Below are the code and all the weights of a small trained network. Each question names an input and a class and asks about switching units off, where a switched-off unit gives its printed mean instead of its output.

import numpy as np


def w(rows, s, z=0):
    codes = np.array(rows[::2]) - 128.0
    scale = np.full(codes.shape[1], s)
    scale[-1] = z or s
    return codes * scale


def norm(h):
    return h / np.sqrt((h * h).mean(-1, keepdims=True) + 1e-5)


def f(y):
    return y / 2 * (1 + np.tanh(0.7978845608 * (y + 0.044715 * y**3)))


def log_softmax(a):
    a = a - a.max(-1, keepdims=True)
    return a - np.log(np.exp(a).sum(-1, keepdims=True))


def net(x, mask):
    res = np.array(x, float).reshape(1, 4) / 4 @ E
    u = 0
    for l in range(3):
        y = f(norm(res) @ A[l][:, :-1].T + A[l][:, -1])
        res = res + np.where(mask[u : u + 12], y, B[l][:, -1]) @ B[l][:, :-1]
        u += 12
    return log_softmax(norm(res)[-1] @ U[:, :-1].T + U[:, -1])


A, B = {}, {}
E = w([
[155,103,232,120,207,201,95,202,110,43,76],'x0',
[147,62,191,111,74,215,2,119,102,162,111],'x1',
[116,57,154,114,96,146,98,179,121,205,159],'x2',
[84,75,90,106,174,84,170,81,73,178,116],'x3',
],0.0087)
A[0] = w([
[22,42,96,168,85,203,74,99,99,170,138,126],'L0N0',
[160,162,147,163,98,127,69,146,105,76,102,133],'L0N1',
[81,122,184,161,201,130,124,86,123,20,74,30],'L0N2',
[89,66,130,123,184,52,179,106,88,195,39,61],'L0N3',
[71,117,1,122,191,118,223,216,111,38,189,5],'L0N4',
[144,152,174,130,31,92,11,91,117,173,150,79],'L0N5',
[177,168,143,181,85,157,11,158,126,76,188,109],'L0N6',
[132,157,122,104,121,197,9,217,90,73,119,36],'L0N7',
[209,133,153,147,62,166,136,186,186,126,104,46],'L0N8',
[136,134,108,139,250,202,74,62,5,43,80,4],'L0N9',
[183,63,141,187,182,27,169,231,53,106,161,78],'L0N10',
[154,194,64,75,84,128,159,13,118,182,202,190],'L0N11',
],0.006,0.0023)
B[0] = w([
[147,116,86,149,122,154,158,112,70,153,184,209],'L0N0',
[113,102,91,156,76,125,113,96,161,113,146,166],'L0N1',
[148,126,226,132,124,153,147,93,100,132,148,181],'L0N2',
[94,133,179,96,80,178,81,101,147,48,166,193],'L0N3',
[59,133,80,72,188,157,92,165,193,166,151,214],'L0N4',
[110,107,123,95,202,171,157,175,86,64,111,207],'L0N5',
[162,119,77,90,48,152,166,144,147,152,140,205],'L0N6',
[112,110,126,138,146,2,162,188,121,94,124,208],'L0N7',
[148,163,87,92,81,114,153,175,180,72,150,167],'L0N8',
[179,59,115,113,107,140,142,26,203,137,71,196],'L0N9',
[186,226,202,138,118,192,209,141,139,105,161,166],'L0N10',
[105,86,202,131,126,64,98,126,154,124,186,253],'L0N11',
],0.0079,0.0066)
A[1] = w([
[169,213,136,97,226,97,145,210,138,143,110,71],'L1N0',
[143,68,99,129,88,89,80,138,44,151,141,98],'L1N1',
[132,138,147,87,137,173,57,74,147,148,87,133],'L1N2',
[86,164,125,82,204,172,161,113,127,96,118,3],'L1N3',
[96,92,162,99,216,114,200,85,135,184,129,203],'L1N4',
[157,144,157,139,145,74,101,163,183,167,155,93],'L1N5',
[107,141,102,54,164,123,73,113,95,138,105,82],'L1N6',
[155,168,47,168,169,98,68,78,122,156,123,100],'L1N7',
[136,63,142,209,100,142,160,65,115,57,2,100],'L1N8',
[161,124,158,67,135,154,77,90,128,131,93,106],'L1N9',
[182,83,160,129,172,118,111,132,118,100,3,29],'L1N10',
[220,122,137,129,97,235,95,146,74,199,152,149],'L1N11',
],0.0075,0.002)
B[1] = w([
[134,95,118,131,135,107,154,71,79,173,201,182],'L1N0',
[128,136,115,93,189,254,67,38,143,195,187,212],'L1N1',
[156,103,95,163,172,96,123,128,170,123,58,146],'L1N2',
[105,136,93,55,131,205,162,134,102,88,201,171],'L1N3',
[122,166,128,147,17,144,159,200,160,52,123,253],'L1N4',
[139,182,61,233,174,172,106,64,81,75,65,161],'L1N5',
[166,133,118,122,144,82,114,209,143,127,205,127],'L1N6',
[112,115,91,178,65,95,66,157,87,163,160,131],'L1N7',
[117,76,153,126,83,157,179,90,178,183,74,200],'L1N8',
[149,132,69,142,181,39,197,106,171,66,108,158],'L1N9',
[133,193,73,151,190,19,124,53,187,77,67,182],'L1N10',
[166,143,74,120,145,153,214,148,105,216,121,215],'L1N11',
],0.0073,0.0053)
A[2] = w([
[154,87,130,108,73,131,173,173,77,161,85,96],'L2N0',
[133,142,142,169,106,68,182,136,165,54,156,165],'L2N1',
[154,124,184,110,162,144,116,69,128,113,1,98],'L2N2',
[211,150,172,77,90,160,164,202,140,125,81,182],'L2N3',
[129,92,121,138,53,152,85,151,132,106,141,120],'L2N4',
[105,121,61,99,96,87,74,222,213,126,126,111],'L2N5',
[32,159,119,181,127,73,66,64,177,155,171,130],'L2N6',
[101,93,198,104,90,123,66,81,130,175,175,150],'L2N7',
[80,194,72,168,109,30,150,111,147,93,111,7],'L2N8',
[80,227,48,165,105,129,177,155,73,194,152,95],'L2N9',
[142,199,153,124,121,162,132,225,190,144,85,224],'L2N10',
[177,138,167,138,34,156,166,168,115,187,143,48],'L2N11',
],0.0082,0.0019)
B[2] = w([
[113,213,164,97,139,183,125,102,167,158,40,156],'L2N0',
[152,43,82,144,149,160,113,192,96,253,121,255],'L2N1',
[159,46,134,184,74,116,208,61,225,206,130,188],'L2N2',
[120,145,79,169,102,40,119,41,101,89,122,216],'L2N3',
[129,145,31,60,73,99,123,157,111,107,121,167],'L2N4',
[178,169,68,156,181,197,57,151,160,52,60,205],'L2N5',
[110,180,174,223,136,108,103,63,131,150,151,235],'L2N6',
[156,138,138,123,78,77,163,110,38,47,95,182],'L2N7',
[152,136,149,85,193,197,66,161,141,141,44,210],'L2N8',
[162,88,245,111,128,148,95,102,140,124,37,207],'L2N9',
[42,119,96,136,126,79,111,168,77,110,162,186],'L2N10',
[142,137,202,128,171,25,70,165,94,109,26,168],'L2N11',
],0.0069,0.0072)
U = w([
[216,32,145,152,112,105,242,17,255,112,31,207],'0',
[215,48,112,30,137,222,105,123,42,240,147,155],'1',
[106,203,150,228,243,148,17,109,230,203,76,178],'2',
[92,135,186,168,42,12,90,10,56,113,205,142],'3',
[210,143,38,129,40,78,57,235,137,35,34,160],'4',
[185,89,118,239,214,20,193,195,83,100,204,47],'5',
[65,185,137,33,208,218,226,190,206,74,225,103],'6',
[154,182,234,121,192,71,157,171,47,187,35,5],'7',
],0.011,0.0031)

Each question gives the input, the list of numbers given to net, and the class t.
The units are the neurons (one row each of A and B). Each row of codes is followed by its name. A weight is (code - 128) times the scale printed after its matrix; where a second scale follows, it is the last column's (A, B and U).
mask holds one flag per neuron, layer by layer. A switched-off neuron (its flag False) gives its mean, the last column of its row in B, instead of its output. The means were averaged over made-up inputs and are rounded, as every weight is.
A unit's drop is (log p(t) with every unit on - log p(t) with that unit switched off) / (log p(t) with every unit on - log p(t) with every unit switched off).
The circuit of an input: a set's keep is (log p(t) with only the set's units on - log p(t) with every unit switched off) / (log p(t) with every unit on - log p(t) with every unit switched off). Starting from the 12 units with the biggest drops (on a tie, the unit counted first), units are removed one at a time, each time the one whose removal leaves the highest keep (on an exact tie, the one counted first), for as long as the keep stays at least 0.8.
circuit, biggest first: the units of the circuit, biggest drop first
unit that matters most: the unit with the biggest drop
k most important neurons: the k neurons with the biggest drops, biggest first
top k neurons in layer l: the k neurons of layer l with the biggest drops, biggest first
drop when u is switched off: that unit's drop, to one decimal
input [-4,-4,-1,7], class 2: unit that matters most	L0N5
input [-3,-8,-4,6], class 6: circuit, biggest first	[L1N3 L0N4]
input [8,-4,4,6], class 6: top 4 neurons in layer 0	[L0N10 L0N4 L0N3 L0N1]
input [7,0,-2,-6], class 0: top 2 neurons in layer 0	[L0N9 L0N2]
input [2,6,4,-3], class 4: circuit, biggest first	[L0N7 L2N4]
input [8,-6,0,5], class 6: 2 most important neurons	[L0N4 L1N3]
input [-1,-2,3,8], class 3: 2 most important neurons	[L0N3 L0N5]
input [-1,-7,1,0], class 6: 2 most important neurons	[L1N3 L0N4]
input [7,-4,0,-6], class 5: top 2 neurons in layer 1	[L1N4 L1N0]
input [5,1,-1,-4], class 0: 3 most important neurons	[L0N9 L0N4 L1N4]
input [4,-1,2,-3], class 4: top 2 neurons in layer 0	[L0N6 L0N8]
input [-8,-1,-2,5], class 3: 2 most important neurons	[L0N11 L2N7]
input [-3,-4,8,0], class 3: top 2 neurons in layer 2	[L2N7 L2N6]
input [5,-7,-5,-2], class 6: circuit, biggest first	[L0N4]
input [7,-1,8,3], class 7: 2 most important neurons	[L0N10 L2N0]
input [6,4,-3,-6], class 0: top 3 neurons in layer 1	[L1N8 L1N4 L1N10]
input [-6,0,8,2], class 3: top 2 neurons in layer 0	[L0N11 L0N6]
input [3,7,1,5], class 0: 2 most important neurons	[L0N9 L1N10]
input [6,-5,1,1], class 6: drop when L0N4 is switched off	0.7
input [-3,-3,-4,5], class 2: drop when L0N5 is switched off	0.3
input [2,-6,3,0], class 6: drop when L1N1 is switched off	0.0
input [2,8,-2,3], class 0: drop when L0N9 is switched off	0.3
input [-8,-7,-7,7], class 2: unit that matters most	L2N8
